In the rows, zero is written as 128.
Each row is followed by its class number.
[ 59 119 145 191 175  60 101 129 134 140 130 150 138 106 117 164 121 129
  99 100 101 118 128 162 139  61 143 146  87 153  80 124  95  89 155 139
 148  94  93 130 101  92 186 140] => 4
[169 147 146 163 140 168  99 106 147 135 108 191  95 144 123 112 121 132
 118 132 110 141 135 165 104  97 125 146  93 109  87 181 128 152  88 114
 127 113 100 126 121  99 122  70] => 1
[153 162 123 127 122  82 153 167  71  98 142 149 128 139 114  94 141 160
 115 226 137 121 120 159  79 105  95 150 141 127 193 164 120 191 150 129
 162  80  90 123  87 119 109  66] => 2
[ 54 110 149 187 169  64 110 127 139 134 130 149 141 112 131 155 132 129
 112 119  97 114 119 144 134  88 135 135 101 159  81 127  95 103 158 139
 145 110 111 122 119 100 180 139] => 7
[172 129 141 153 177 178 102 127 140 137 105 195 119 163 119  97 144 108
 106 136  58 135  99 142  90 117 136 153 132 151  71 168 138 149  93 105
 128 126  84 130 102 122 131  78] => 6
[176 150 150 152 139 194  91 104 152 130 108 187  92 155 116 121 117 136
 122 135 106 142 134 160  96  99 123 139 103 131  79 182 123 155 104 120
 125 118 108 106 123 112 122  70] => 7
[ 92 116 156 163 123  77 131 119 105 120 109 121 108 109 124 160 151 128
 131 151 115 116 117 155  95  99 116 110 133 132 122 111  76 140 131 105
 155 111 121 149  98  84 153 104] => 0
[ 61 112 156 189 168  48 108 133 135 132 127 149 142 105 125 164 131 129
 106 117  96 117 120 154 135  74 136 128  98 173  77 120  85 107 158 144
 147 101 106 130 124 102 183 133] => 7
[190 144 139 145 165 163 101 148 127 138 109 198 127 161 109 111 137 116
 104 134  64 131 119 139  82 117 132 147 149 175  56 167 134 138 103 112
 134 134  92 127 118 122 153  75] => 7
[183 135 133 142 167 162  94 139 140 147 113 216 124 169 107  93 137 122
 109 143  72 124 110 155  83 119 135 164 136 154  78 162 160 141  95 105
 124 122  91 119 107 119 147  87] => 5
[177 136 139 155 177 160 105 130 148 135 108 202 127 165 118 102 145 118
 107 149  52 136  98 141  84 116 130 162 129 149  80 171 151 145  88 107
 127 119  91 128 104 125 121  85] => 6
[128 161 125 137 113 111 154 164  63  83 148 158 115 129 107  83 140 158
 114 207 131 117 138 145  71 113  94 137 125 137 200 155 130 183 141 137
 155  90 109 125  87 125 113  49] => 3
[143 169 124 127 114 101 160 162  71  88 136 156 120 133 109  90 142 165
 114 218 122 122 125 154  69  99  88 146 132 137 195 164 130 196 141 130
 155  82 104 111  75 112 121  57] => 4
[ 64 109 150 192 167  39 107 125 137 139 125 138 134 114 120 152 134 125
 106 130 115 122 109 168 119  71 133 134 102 137 104 126  89 100 162 137
 145  82  90 127 108  93 174 152] => 2
[ 44 111 154 207 186  69 114 117 134 130 124 145 128 104 137 146 130 124
 113 115 105 120 113 151 144  74 139 138  84 145  82 134  92 109 149 143
 138  98  95 138 108  95 193 141] => 6
[146 168 119 129 115 104 157 168  76  96 130 163 121 132 114  87 145 167
 114 207 125 114 124 150  75 102  94 155 143 133 181 162 130 191 149 123
 159  86  94 121  70 123 119  60] => 4
[140 167 125 130 125 125 172 148  64  92 144 142 126 127 137  99 129 168
 124 196 124 128 149 145  87 117 125 172 100  86 193 202 145 149 116 133
 159 102 111 117  81 134  89  54] => 3
[ 64 115 143 196 176  33 109 120 141 136 125 142 138 112 125 157 134 132
 109 131 113 116 109 161 136  71 135 138  95 144 102 129  93  99 164 137
 153  86  81 140 111  95 170 153] => 2
[ 73 117 160 172 129  86 134 116 111 119 110 117 114 104 136 137 149 132
 131 151  94 112 108 147  94 103 109 113 120 133 145 113  85 139 123 114
 151 107 117 150 108  91 154 118] => 6
[ 51 111 155 208 182  64 102 125 134 127 136 142 143  98 116 158 119 118
 103 106  97 115 131 157 135  71 138 130  86 147  92 109  90  81 152 149
 144 102 101 130 105  94 178 134] => 3
[168 134 126 106 182 161 155 180  85 128 126 142 108 135 138 127 161  86
 101 162 131 138 161  98 170 147 153 128 193  97  75 176  96 141 136  83
 130 182 106 151  84 138  84 131] => 1
[149 163 132 110 122 114 178 150  83  91 135 138 128 132 147 103 133 172
 121 193 123 130 139 141  97 117 128 163 119 111 165 207 128 154 116 131
 160 109 117 120  94 141 102  56] => 7
[169 140 129  99 173 159 150 174  87 127 127 143 115 140 128 130 166  91
 106 159 136 150 170  97 166 139 150 137 194 107  61 183  98 135 147  88
 127 173 116 143  81 141  83 125] => 0
[186 133 142 154 169 182 105 121 138 138 104 189 119 167 123 107 136 118
 113 138  53 129  99 148  88 118 122 153 132 155  70 167 139 142  87 109
 127 137  97 120  97 113 131  91] => 6
[174 141 154 151 145 188  99  94 148 132 110 184  92 161 113 117 117 131
 110 125 114 143 132 181 109  89 129 145  94 135  89 175 125 134  83 120
 119 120 102 111 113 107 143  79] => 5
[ 57 113 158 192 165  66 112 132 137 130 129 149 140 108 128 155 129 130
 108 118 107 113 119 148 122  74 135 133 101 159  87 129  81 107 159 140
 147 105 104 127 120  96 185 131] => 7
[ 51 104 150 199 179  51 112 130 134 128 130 153 136 101 131 142 132 125
 106 127 109 109 112 156 134  72 142 126  86 139  98 126  96 116 146 134
 144 102  98 133 114  88 179 129] => 1
[166 142 129 113 179 174 144 181  80 119 135 145 113 138 130 111 158  86
  94 153 123 147 180  83 163 152 150 133 194 105  85 177 110 115 150  95
 128 173 107 147  93 151  80 118] => 3
[135 162 130 135 122  96 160 170  77  89 133 154 130 135 119  97 142 160
 118 222 126 112 119 140  80 109  92 135 152 143 169 156 114 194 146 133
 159 110 108 120  85 128 127  65] => 7
[154 143 136  78 170 221 148 165  93 104 143 127  61 135 124  77 150  74
 103 145 191 149 174 117 138 141 145 113 172 109 107 168  87 186 166  95
  95 138 116 116  89 130  99  96] => 6
[ 52 109 148 184 175  56 104 116 134 132 129 150 131 119 122 159 124 122
 103 126 116 116 110 168 147  73 138 134  97 148  97 118  91  94 145 142
 141 109 109 132 113 102 186 143] => 5
[ 97 117 145 160 116  75 127 124 117 130 114 124 103 104 124 139 150 140
 123 159 114 114 116 164 102 100 114 119 132 146 151 113  77 131 143 101
 163 109  99 157 108  96 142 116] => 2
[ 53 103 152 201 178  33 117 131 133 132 129 150 137 102 129 148 135 123
 103 125 104 113 110 166 131  67 138 134  84 147  95 122  91 110 151 139
 143  89  98 139 114  86 180 135] => 1
[161 145 125  73 141 212 130 147  93 110 134 129  60 138 117  97 148  89
  95 137 198 154 183 123 155 139 145 117 179 102  98 169  95 166 168  95
 106 132 124 110  86 121  90  86] => 4
[134 164 129 139 115 108 152 161  66  87 146 170 119 123 111  94 136 156
 109 212 138 114 137 145  70 110  96 140 128 126 190 166 123 188 148 130
 152  85 102 121  85 121 111  49] => 3
[ 58 107 154 190 178  47 105 127 134 133 128 148 141 121 126 158 126 124
 101 121 106 113 111 164 140  74 141 141  99 150  93 119  93  90 141 144
 147 107 100 142 108 101 185 142] => 5
[ 84 127 146 170 116  82 125 121 112 123 113 133 107 102 119 149 143 138
 118 140 113 119 123 153 106  89 117 122 119 141 139 113  86 133 138 111
 157  99 103 146 107  87 162 107] => 4
[187 137 138 143 169 169 101 144 134 139 113 196 123 165 111 107 132 118
 107 135  59 130 118 151  77 114 130 149 138 173  59 171 141 139 102 113
 129 128  95 121 112 121 150  79] => 7
[169 150 147 167 133 189  96  93 139 122 114 189  96 142 110 109 124 131
 114 128 107 142 138 162  95  96 126 146  89 121 105 183 129 133 103 120
 124 110  98 115 120 107 109  65] => 3
[154 175 124 115 113 119 174 147  67  95 138 140 116 130 136 107 127 180
 119 189 126 137 150 160  98 100 122 173 106 100 182 211 138 155 111 124
 160  91 102 123  75 127 108  58] => 4
[189 135 140 151 157 168  92 139 140 137 110 204 119 160 113 115 126 128
 115 136  57 132 108 151  85 116 134 158 142 164  60 173 127 134 100 109
 139 131  93 127 114 118 138  72] => 7
[ 45 111 163 203 183  55 114 122 132 133 130 136 144 104 139 151 130 116
 111 117  96 117 117 157 142  74 134 139  86 138  79 127  90 105 145 143
 139  97  98 136 104  93 184 147] => 6
[160 140 133  70 160 208 145 165  88 111 140 121  63 136 127  86 149  72
 104 141 184 146 171 119 135 152 146 115 173 114 106 157  92 181 165 102
  97 142 127 105  89 131  86  98] => 6
[184 135 130 159 165 177  93 132 136 135 120 207 122 156 110 103 133 123
 104 138  67 129 122 136  82 122 140 159 133 146  87 163 161 124  98 100
 133 125  92 126 110 123 125  61] => 3
[152 160 142 111 136 130 177 147  80  90 140 124 128 139 150  90 137 160
 117 189 121 127 138 152 100 114 124 165 107 103 169 193 137 165 100 130
 154 103 112 125  77 137  95  52] => 6
[161 170 117 105 121 127 176 149  69  96 135 137 117 134 143 101 127 180
 121 192 124 128 142 152 107 109 127 176 110  98 173 203 143 158 115 127
 163  98 111 116  76 129 104  54] => 4
[128 157 134 137 126 112 166 160  74  93 134 152 122 134 130  65 148 154
 123 211 122 118 116 145  71 112  86 150 119 131 184 166 130 213 141 141
 145  82  99 117  84 118 124  63] => 6
[ 51 105 159 193 176  50 101 126 138 132 131 153 140 121 124 147 126 121
 101 121 109 118 115 162 142  74 135 140 103 150  94 116  88  94 149 141
 142 100 100 135 113  96 191 140] => 5
[182 137 132 166 165 179  92 131 132 129 114 199 120 154  96 106 132 120
 107 136  69 134 117 134  76 112 131 149 143 153 104 156 145 123 107 111
 130 128  91 118 106 117 123  70] => 3
[152 169 129 111 119 137 176 147  73  96 136 138 111 135 143 103 125 177
 119 178 134 133 151 153 104 108 126 165  99  95 164 207 139 162 108 127
 157  97 108 115  77 126 120  60] => 4
[179 132 145 159 177 169 107 136 138 139 103 189 121 158 114 104 146 115
 112 135  61 135 105 146  78 114 134 154 129 153  70 163 148 148  86 114
 126 116  88 125  94 116 139  85] => 6
[ 42 109 158 202 181  54 118 115 138 126 129 136 140 105 138 146 135 120
 111 122  95 115 112 153 136  75 134 138  87 140  97 130  93  97 147 137
 140  97  99 134 105  95 176 147] => 6
[134 154 126 132 118  94 158 165  75  92 140 163 115 127 128  80 137 155
 113 216 144 111 121 152  78 113  97 136 132 124 182 162 124 208 135 122
 151  96 104 133  91 114 123  52] => 1
[184 151 145 153 144 183 103  95 138 130 104 182  95 158 118 127 125 137
 132 140 111 141 133 162  94  90 120 137  94 117  79 184 136 166  96 113
 124 111 107 112 113  99 129  70] => 0
[ 40 111 161 203 180  55 113 120 136 129 130 139 142 104 135 149 130 118
 112 115 102 120 112 156 135  73 136 139  89 134  83 131  88 103 145 142
 139  91  99 143 107  94 184 148] => 6
[137 169 121 126 112  93 155 157  71  91 132 157 124 132 117 102 135 168
 112 211 130 117 119 149  85  98  91 144 137 129 181 165 120 190 147 131
 160  85 106 120  83 119 123  64] => 4
[ 75 117 155 166 114  90 130 124 119 119 119 130 108 102 122 151 154 131
 124 157 111 113 118 150 100  99 117 105 131 160 131 115  73 135 137 106
 156 124 127 144 118  99 159 103] => 7
[ 52 113 160 202 174  47 111 135 127 132 122 139 142 111 130 156 132 126
 110 118  91 123 124 149 128  80 132 135 102 157  77 128  89  96 154 153
 149 100 103 130 114  94 194 134] => 7
[163 144 118  75 143 204 132 158  76 111 140 127  62 136 112  93 147  85
  94 148 185 152 178 132 145 132 149 120 182 115 106 168 100 158 171  97
 105 141 127  96  82 120  99  89] => 4
[171 139 131 102 166 164 154 168  91 123 124 143 111 139 128 122 172  97
 112 160 135 151 167  97 162 145 147 137 194 100  69 187 102 131 145  87
 124 168 119 131  77 140  78 125] => 0
[173 139 126 105 173 168 153 177  84 122 124 139 110 140 122 123 169  92
 112 167 131 150 163  98 158 137 149 133 197 109  72 184  98 138 145  91
 127 179 113 137  73 142  82 123] => 0
[134 173 120 132 113  94 159 165  67  91 132 153 120 136 111  88 143 163
 117 210 129 117 124 150  76 100  90 144 135 126 186 158 132 192 145 136
 158  84 103 114  76 116 129  68] => 4
[194 137 132 145 166 162 111 141 134 136 105 200 129 161 104 113 148 122
 120 147  69 130 107 137  73 111 136 153 145 154  67 168 146 148  93 101
 135 131  98 128  97 112 137  76] => 0
[162 160 128 109 133 114 184 150  75  94 136 137 120 129 140 112 136 168
 128 197 132 131 143 151  93 110 133 169 110 104 157 207 136 161 110 126
 155 107 118 115  72 128 103  50] => 0
[157 169 134 116 124 115 182 159  77  90 137 144 117 130 144 101 138 175
 124 192 132 132 148 143  95 123 128 161 110 118 162 205 138 167 114 132
 155 101 111 114  93 144 112  53] => 7
[159 140 131 111 183 185 154 167  90 126 125 136 103 139 140 118 161  88
 105 166 126 144 156 102 167 143 143 131 189 103  71 182  96 142 138  90
 121 179 112 143  75 150  93 136] => 6
[ 91 120 152 161 121  67 125 118 118 128 117 120 113 106 120 147 154 129
 116 146 121 114 119 166  97  97 117 117 121 138 144 116  78 124 138 108
 161  91  97 156 116  94 145 115] => 2
[137 165 130 135 128 107 171 159  74  88 133 159 117 124 125  75 149 162
 124 216 127 111 114 153  70 110  89 148 119 131 190 168 125 217 140 133
 147  78  92 122  79 127 116  64] => 6
[192 141 123  93 177 171 150 174 103 130 129 130 102 148 131 124 157  96
 101 162 139 149 162 109 165 145 148 141 190 100  83 179  93 128 146  90
 133 165 100 148  91 153  69 135] => 2
[177 146 145 154 139 185  97  93 146 134  99 188  93 152 115 123 123 137
 130 135 111 146 133 158  87  96 118 145  98 109  79 189 131 159 101 116
 121 105 108 105 111  98 121  71] => 0
[174 136 125 109 178 160 155 177  86 128 127 150 106 133 137 126 163  93
  99 165 133 146 160 104 168 145 150 131 180 106  80 182 102 148 137  87
 126 173 108 148  90 141  80 126] => 1
[171 144 141 164 142 176 106 105 140 133 110 189  98 146 122 115 123 130
 117 142 118 135 122 165  99  90 123 139 100 121  92 183 125 164  97 113
 126 119  99 125 118 100 129  72] => 1
[174 153 148 147 139 194  92  97 152 130 107 188  92 157 118 126 121 133
 119 134 107 142 133 160 105  99 120 138  98 126  75 184 118 160 105 118
 128 118 107 112 128 117 114  69] => 7
[ 49 102 150 203 172  39 111 116 130 130 132 150 135 106 134 162 132 123
 103 129 110 116 108 163 142  73 141 124  82 141  95 132  98 105 141 133
 140 105 107 131 115  87 176 142] => 1
[ 52 105 155 194 170  57 106 126 128 138 127 152 128 117 126 149 123 121
 106 115 112 115 118 167 138  75 137 141  91 147  82 122  89  94 145 149
 139 100 103 130 113  89 206 143] => 5
[ 71 105 152 168 122  69 130 124 114 123 117 130 113  98 128 144 151 127
 116 157 107 109 107 156  96  95 121 108 124 139 152 108  77 136 129 101
 157 117 122 154 116  85 144 104] => 1
[195 135 127 152 165 155  93 140 141 142 109 194 109 173 101 102 134 117
 106 153  70 142 111 150  81 106 126 157 147 157  92 166 138 134 108 105
 139 115  74 140 113 110 133  78] => 2
[153 143 132 112 173 179 158 167  88 126 125 133 108 132 138 111 167  90
 110 163 130 147 156 100 163 145 140 135 180  99  82 185  95 145 142  99
 119 176 111 138  78 149  80 143] => 6
